[101, 173, 124, 74, 132, 100, 116] -> 116, 101
[[25, 72, 162, 159, 70, 28], [105, 124, 51, 158, 46, 133]] -> 28, 105
[[94, 60, 55, 163, 87], [107, 161, 165, 49, 129]] -> 87, 107
[[152, 130, 84, 112], [121, 109, 118, 79], [157, 160, 99, 121]] -> 112, 157
[142, 146, 110, 80, 91, 105, 37] -> 37, 142
[[64, 87, 141, 117, 175, 143], [154, 125, 121, 75, 155, 98], [151, 126, 126, 75, 153, 96]] -> 143, 151
[[42, 101, 77, 65, 114, 43, 85], [90, 75, 37, 100, 92, 68, 68], [85, 87, 49, 94, 106, 61, 71]] -> 85, 85
[161, 145, 56, 125, 63, 63, 150] -> 150, 161
[137, 51, 96, 165, 85, 74] -> 74, 137
---
[[73, 67, 98, 84, 59], [167, 75, 139, 87, 39]] Out: 98
[130, 89, 146, 96, 124, 174, 145] Out: 145
[[101, 88, 87, 107, 133, 43, 103], [80, 109, 109, 125, 139, 45, 84]] Out: 125
[[149, 135, 138, 112, 67, 43, 42], [153, 144, 105, 110, 88, 70, 68], [154, 142, 120, 108, 84, 65, 74]] Out: 149
[[115, 162, 104, 157, 64], [131, 102, 74, 103, 98], [136, 114, 84, 113, 105]] Out: 136
[46, 139, 61, 59, 112, 119, 100] Out: 112
[[57, 110, 41, 157, 109, 89], [131, 99, 126, 77, 93, 111], [77, 102, 75, 122, 108, 89]] Out: 126
[78, 82, 136, 161, 131, 93] Out: 131
[79, 43, 113, 112, 103, 124] Out: 112
[150, 131, 29, 154, 71, 85, 128] Out: 131
---
| 128 | 163 | 100 |  68 | 137 |  59 | => 68
|  77 |  56 | 110 | 176 | => 56
| 173 |  70 |  41 | 143 | => 70
| 133 |  30 |  24 |  98 | 121 | => 24
| 63 | 68 | 72 | 90 | 42 | => 72
| 169 | 103 |  80 |  97 |  92 |  86 | 104 | => 92
|  50 | 126 | 104 |  98 | 162 |  37 | => 98
| 149 | 163 |  59 | 104 | 104 | => 59
| 139 | 103 |  42 |  92 | => 103
---
[[161 108  43  55  81 117 134]
 [111  28  46  35  70  69  96]]: 46

[[ 99  77 114  58]
 [ 93  78 120  57]
 [ 73  80 168  63]]: 120

[[126  77 118 106]
 [157 135  81  50]]: 81

[[ 73 109 160  69]
 [ 50 111 147  75]]: 147

[[ 63 165 125  35  38 159]
 [ 84 108  94  87  85  98]]: 94

[[140  72 143  61]
 [ 56 130  46 143]
 [147  73 158  56]]: 46

[[135  80 161  55 115]
 [112  82 134  98 126]]: 134

[[104  74 168 101 100 115]
 [104  86  75 117  97  81]
 [ 82  86 133  86  95 125]]: 75
---
100   98  147  124  159 -> 159
 72   34  111   29   82 -> 82
166  176   60  142   63 -> 63
 41  107  119   94  151 -> 151
 88  164  123   68   73 -> 73
155  113  146   87   93 -> 93
---
[[104 100  98 100 100 102 103]
 [101 101  98 100 104  99  98]
 [ 84  96  80 102  66 119  32]] >> 104

[[ 99 103 101  94 157 101]
 [176  95  98 161  73  97]] >> 161

[[133  57 150  86  83]
 [ 75 120  68 112 132]
 [138  55 161  90  79]] >> 68

[[135  86 104  61  51  98]
 [156  91  76  76  72  84]] >> 76

[[102 121 100 102 118  98  98]
 [104  92  94  99  82 157 100]] >> 82

[[ 99  99 100 101 100 100]
 [ 98 116  96 169  98 100]] >> 169

[[103 108  87  99 110 122]
 [ 91  92  96 108 137 158]
 [100 102  99  93 107 102]] >> 108

[[ 95 102 120  97 113 123 101]
 [110  49 148  92 127  43 107]] >> 127

[[106  93  72  71  48  90 155]
 [ 57 103 130 154 151  93  60]] >> 151

[[ 42 130  36 161]
 [ 89 122  94 120]] >> 122
---
| 123 |  83 | 132 |  95 |  95 |  93 | 101 |
| 111 |  97 | 106 | 105 | 112 |  92 | 129 |
|  46 |  61 |  88 | 114 |  74 |  98 | 109 |
: 98

| 155 | 119 | 116 |  94 | 118 |: 118

|  29 | 121 |  61 | 155 | 176 |: 121

|  59 | 121 |  46 | 113 |  38 |: 59

|  28 | 118 |  40 | 154 |  34 |: 40

| 109 | 102 | 122 |  99 |  71 | 157 | 124 |: 109
---
| 120 |  95 | 136 |  89 |
|  96 | 117 |  44 | 163 |
| 101 |  96 | 134 |  75 |
Out: 75

|  78 |  79 |  39 |  51 | 162 | 136 |  40 |
|  92 |  93 |  93 |  94 |  96 |  94 |  93 |
|  80 |  81 |  39 |  51 | 160 | 137 |  43 |
Out: 43

| 111 |  79 |  54 |  64 |  72 |  80 |
| 111 |  84 |  92 |  64 |  81 |  74 |
| 111 |  82 |  42 |  66 |  73 |  87 |
Out: 87

| 113 |  92 | 110 |  87 |  78 |  86 |
|  95 | 102 | 120 |  75 |  36 |  87 |
| 122 |  85 | 112 |  85 |  85 |  85 |
Out: 85

|  67 | 142 | 110 |  88 | 101 |
|  82 | 155 |  87 | 117 |  70 |
|  82 |  86 | 104 |  33 | 100 |
Out: 100

| 107 | 103 |  99 |  62 |
|  98 | 136 |  54 | 116 |
|  91 | 169 |  64 | 148 |
Out: 148
---
array([ 67,  40, 120,  83,  47, 112]) -> 112

array([129, 166, 112,  83,  63,  70,  78]) -> 129

array([132,  65, 111,  68,  46, 120, 135]) -> 132

array([162, 104,  95,  71, 138,  41]) -> 138

array([[ 96,  68,  66, 100,  53,  69],
       [ 84,  96,  32,  53,  67, 138]]) -> 100

array([ 88, 108,  70,  33]) -> 88

array([162,  73, 125, 141]) -> 141

array([139, 161, 123, 106, 105, 109, 118]) -> 139

array([[145,  77, 123,  58,  29],
       [101, 103, 103, 102, 101]]) -> 123
---
|  76 |  88 | 107 |  59 |  80 | 113 |  91 |
| 133 | 125 | 120 |  69 |  72 |  91 |  87 |
|  64 |  95 |  78 | 165 | 107 | 114 | 127 |
: 127

| 102 | 102 |  69 |  90 |  44 | 120 |
| 104 | 104 | 101 | 153 | 133 | 101 |
| 122 | 102 | 126 | 134 | 104 | 102 |
: 133

| 106 |  56 |  67 |  55 |  99 |
| 112 |  58 |  75 |  45 |  49 |
| 113 |  91 |  99 |  83 |  44 |
: 106

| 102 |  67 |  75 |  86 |  93 |  78 |  87 |
| 120 | 121 |  73 | 132 | 107 |  36 |  97 |
: 120

| 112 |  93 | 119 |  64 | 171 |: 112

| 128 | 157 | 140 | 163 | 132 | 153 |  84 |: 153

| 136 |  98 |  61 | 107 |
|  41 |  88 |  95 | 114 |
: 107

|  95 |  99 |  98 |  38 | 159 |  91 |
| 156 |  90 | 137 | 149 |  94 |  62 |
| 160 |  93 |  84 |  92 | 146 | 166 |
: 159
---
| 163 | 110 |  76 | 142 |  97 | gives 163
|  61 |  72 |  43 | 142 |  47 | gives 61
|  95 |  42 | 120 |  72 |  82 | gives 95
| 122 |  63 |  85 |  98 |  31 | gives 122
| 100 | 134 | 156 |  73 | 176 | gives 100
| 139 |  96 | 106 |  31 | 128 | gives 139
---
[ 60 100  31  51  84] -> 100, 84

[ 26  65  81 104] -> 104, 81

[124 174  34 151 110] -> 174, 151

[[ 88  98 116  97]
 [ 99  91  79  96]
 [ 98  90 157  64]] -> 157, 116

[ 63  55 160 166  50] -> 166, 160

[ 66  62  97 134  42] -> 134, 97

[169 123 117  77  92 105] -> 169, 123

[133 155 116 135] -> 155, 135

[95 27 44 73 37 64] -> 95, 73
---
[ 89 138  85 140 154] → 138
[ 33 156  64 140 165  97 128] → 156
[ 76 116 160 119] → 116
[150 176  62 124] → 176
[148  92 163  68] → 92
[ 67  79  78  24 100  62] → 79
[111 105 102  35 105] → 105
[114  68  54 130  85  24] → 68
[174 114 138 125  73] → 114
---
|  67 |  75 |  86 | 106 | 103 |  79 |
|  88 | 126 | 125 |  63 | 101 | 152 |
| 128 |  56 | 142 |  63 |  44 |  91 |
Out: 152, 44

|  75 | 174 | 124 |  90 | 102 | Out: 174, 75

|  94 |  29 | 125 | 109 | 117 | Out: 125, 29

|  44 | 123 | 110 |  97 |  57 | Out: 123, 44

|  90 |  73 |  78 |  77 |  68 |  77 | 114 |
| 103 |  78 |  67 |  93 |  63 |  41 | 163 |
Out: 163, 41

|  47 | 152 |  92 |  49 |  81 | 153 |  89 |
|  46 | 157 |  85 |  42 |  74 | 158 |  89 |
Out: 158, 42

| 146 | 106 | 129 |  46 | 135 | Out: 146, 46

|  54 | 108 | 115 |  30 | Out: 115, 30

|  68 | 136 |  68 | 143 | 152 | 142 |  78 |
|  45 |  57 |  47 | 139 | 119 |  62 |  44 |
|  53 | 102 |  52 | 133 | 122 | 101 |  64 |
Out: 152, 44
---
|  88 | 107 | 142 |  87 | 106 |  44 |  70 | result: 107
|  26 | 113 |  74 |  94 | 152 | 104 | 124 | result: 113
| 134 |  93 |  60 | 167 | result: 93
| 111 | 122 | 107 | 155 | 158 | result: 122
|  27 | 136 | 118 |  58 | result: 136
|  45 | 160 |  61 | 128 |  31 |  68 | 126 | result: 160
|  65 | 166 |  59 |  98 | result: 166
|  49 | 161 | 163 | 167 |  77 | 151 |  42 | result: 161
